[[39, 33, 73, 18, 89, -26, -38], [-102, -35, -18, 40, -92, -73, 25]] out -92
[[26, -48, -33, -23, 13, -58, -4], [-60, -39, -43, -81, -71, -100, -88], [-68, 22, 0, -31, -61, -17, -54]] out -61
[[61, -55, 44, 27], [47, 17, 89, -31], [37, -11, 68, 24]] out -11
[29, 3, -28, -102] out 3
[22, 51, 21, 33, 48, -80, 64] out 48
[[-9, -18, -6, 17, -16, -2, 103], [25, -13, 4, -12, -9, 31, -20]] out -9
---
[7, 8, 7, 7, 7, 0] -> 8, 0

[[0, 4, 6, 4, 4, 4, 7],
 [1, 3, 5, 4, 5, 3, 6]] -> 7, 0

[2114, 5384, 1140, 8474] -> 8474, 1140

[538, -694, 187, 62, -440] -> 538, -694

[7961, 3113, 6121, 6230, 3388, 3551] -> 7961, 3113

[[654, 256, 64, -86, 283, -286],
 [399, -231, -651, -108, -82, -350]] -> 654, -651

[[926, 713, 837, 957, 670],
 [883, 324, 317, 895, 49]] -> 957, 49

[34, 59, 23, 92] -> 92, 23

[8, 6, 7, 3, 1] -> 8, 1
---
[77, 54, 12, 57, -4] -> 12

[[-15, -2, 25, -9, 8, 88],
 [5, 0, -1, 2, -2, -15]] -> -9

[-108, -81, 55, 6, 31, -48, 46] -> 31

[-6, -94, 5, 49] -> -94

[[-81, -65, -46, -66, 94, -38, -59],
 [-69, -61, -62, 56, 34, -55, 48]] -> 94

[-69, -47, 10, -99] -> -47

[[24, -15, 31, 71, 22, -51, -56],
 [-2, 0, -6, -15, -4, 14, 12],
 [-24, 18, -31, -85, -23, 58, 64]] -> 22

[79, -92, 101, 105, -72, -75, 83] -> -72

[-89, -8, 43, -6] -> -8

[24, 17, -87, -54, 16, -25, 51] -> 16
---
[[0.012, -0.076, -0.038, -0.141], [-0.080, -0.052, -0.080, -0.117], [0.089, 0.148, -0.034, -0.160]] gives -0.076
[-147.05, 68.60, 46.61, 150.20, -81.15] gives 68.60
[79.50, 83.66, -185.60, -189.17, 100.35, 123.90, 92.55] gives 83.66
[-14.238, -9.777, 14.662, -13.417, -3.480] gives -9.777
[56.784, 16.653, 118.522, -135.569, -58.681, 188.894] gives 16.653
[-58.46, -106.22, 35.79, -157.95, 84.20, -174.13, 162.14] gives -106.22
[134.54, 166.37, -38.73, -121.48] gives 166.37
[1.68, 0.16, -0.96, -1.18] gives 0.16
---
1  2  1  8  4 | 1
 56   68  120   60   20  219 | 56
3935  7239  3311  2397  5416  7343  8972 | 3935
8421  8696  7541  2166  1815 | 8421
22  44   8  79 | 22
78   6  77  27  60 | 78
232   94   13   64  213  119   85 | 232
54  84  19  72  61  38 | 54
-538  -673     3    70  -808   710 | -538
---
[ 1.53 -0.90 -0.41  0.27  0.60 -1.10]
-1.10
[ 1.3 -0.1 -1.3  0.1]
0.1
[ -80.22   41.30   83.01  190.37   -6.76 -162.19  198.54]
198.54
[118.9 -98.5 -46.7   6.0]
6.0
[-0.13 -0.03  0.06 -0.06  0.18 -0.15]
-0.15
[-0.644  0.613 -1.060  1.518 -0.134 -1.860]
-1.860
---
[[ -41    4    0    7   62  -19]
 [  -7   21 -107   20   63  -46]
 [   4  -11  -68  -23   -3   29]] yields 63, -107

[ 59 -99  -5 -50 -36] yields 59, -99

[[ 56  27  20 -16 -88 -59]
 [-50   2   7  25  69  70]] yields 70, -88

[ 15  68 -88  20   7] yields 68, -88

[[ 77  89 -17  65]
 [-76 -72  37 -42]
 [-14  28  47  43]] yields 89, -76

[ 35  85 -83 -41   3  41] yields 85, -83

[[ 18  33  18 -18  38 -16 -45]
 [-69 -82 -62  67 -68  26  33]
 [ 30  41  58 -56  53  -5  13]] yields 67, -82

[-78  57  33 -17 -41] yields 57, -78
---
118  132    2  115  116   43
117   66  205  110   71  140
-> 118, 140

62  92  40   1  83  45  54 -> 62, 54

3380  7990  7545  2889 -> 3380, 2889

 47   10   42    0
 29   -3  -34  -19
-14  -37  -33   -6
-> 47, -6

4378  8508  1156  6993  7090  6806  5576 -> 4378, 5576

646  720  593   40
905  842  900  764
-> 646, 764

 24  -31   27    1   25    2  -19 -> 24, -19

1527  9973  3859  3066 -> 1527, 3066

-404   252   785   568  -921   -80
-385  -405  -708   430  -307  -616
-> -404, -616

9337  7753  2467  4231  5771  6788  4958 -> 9337, 4958
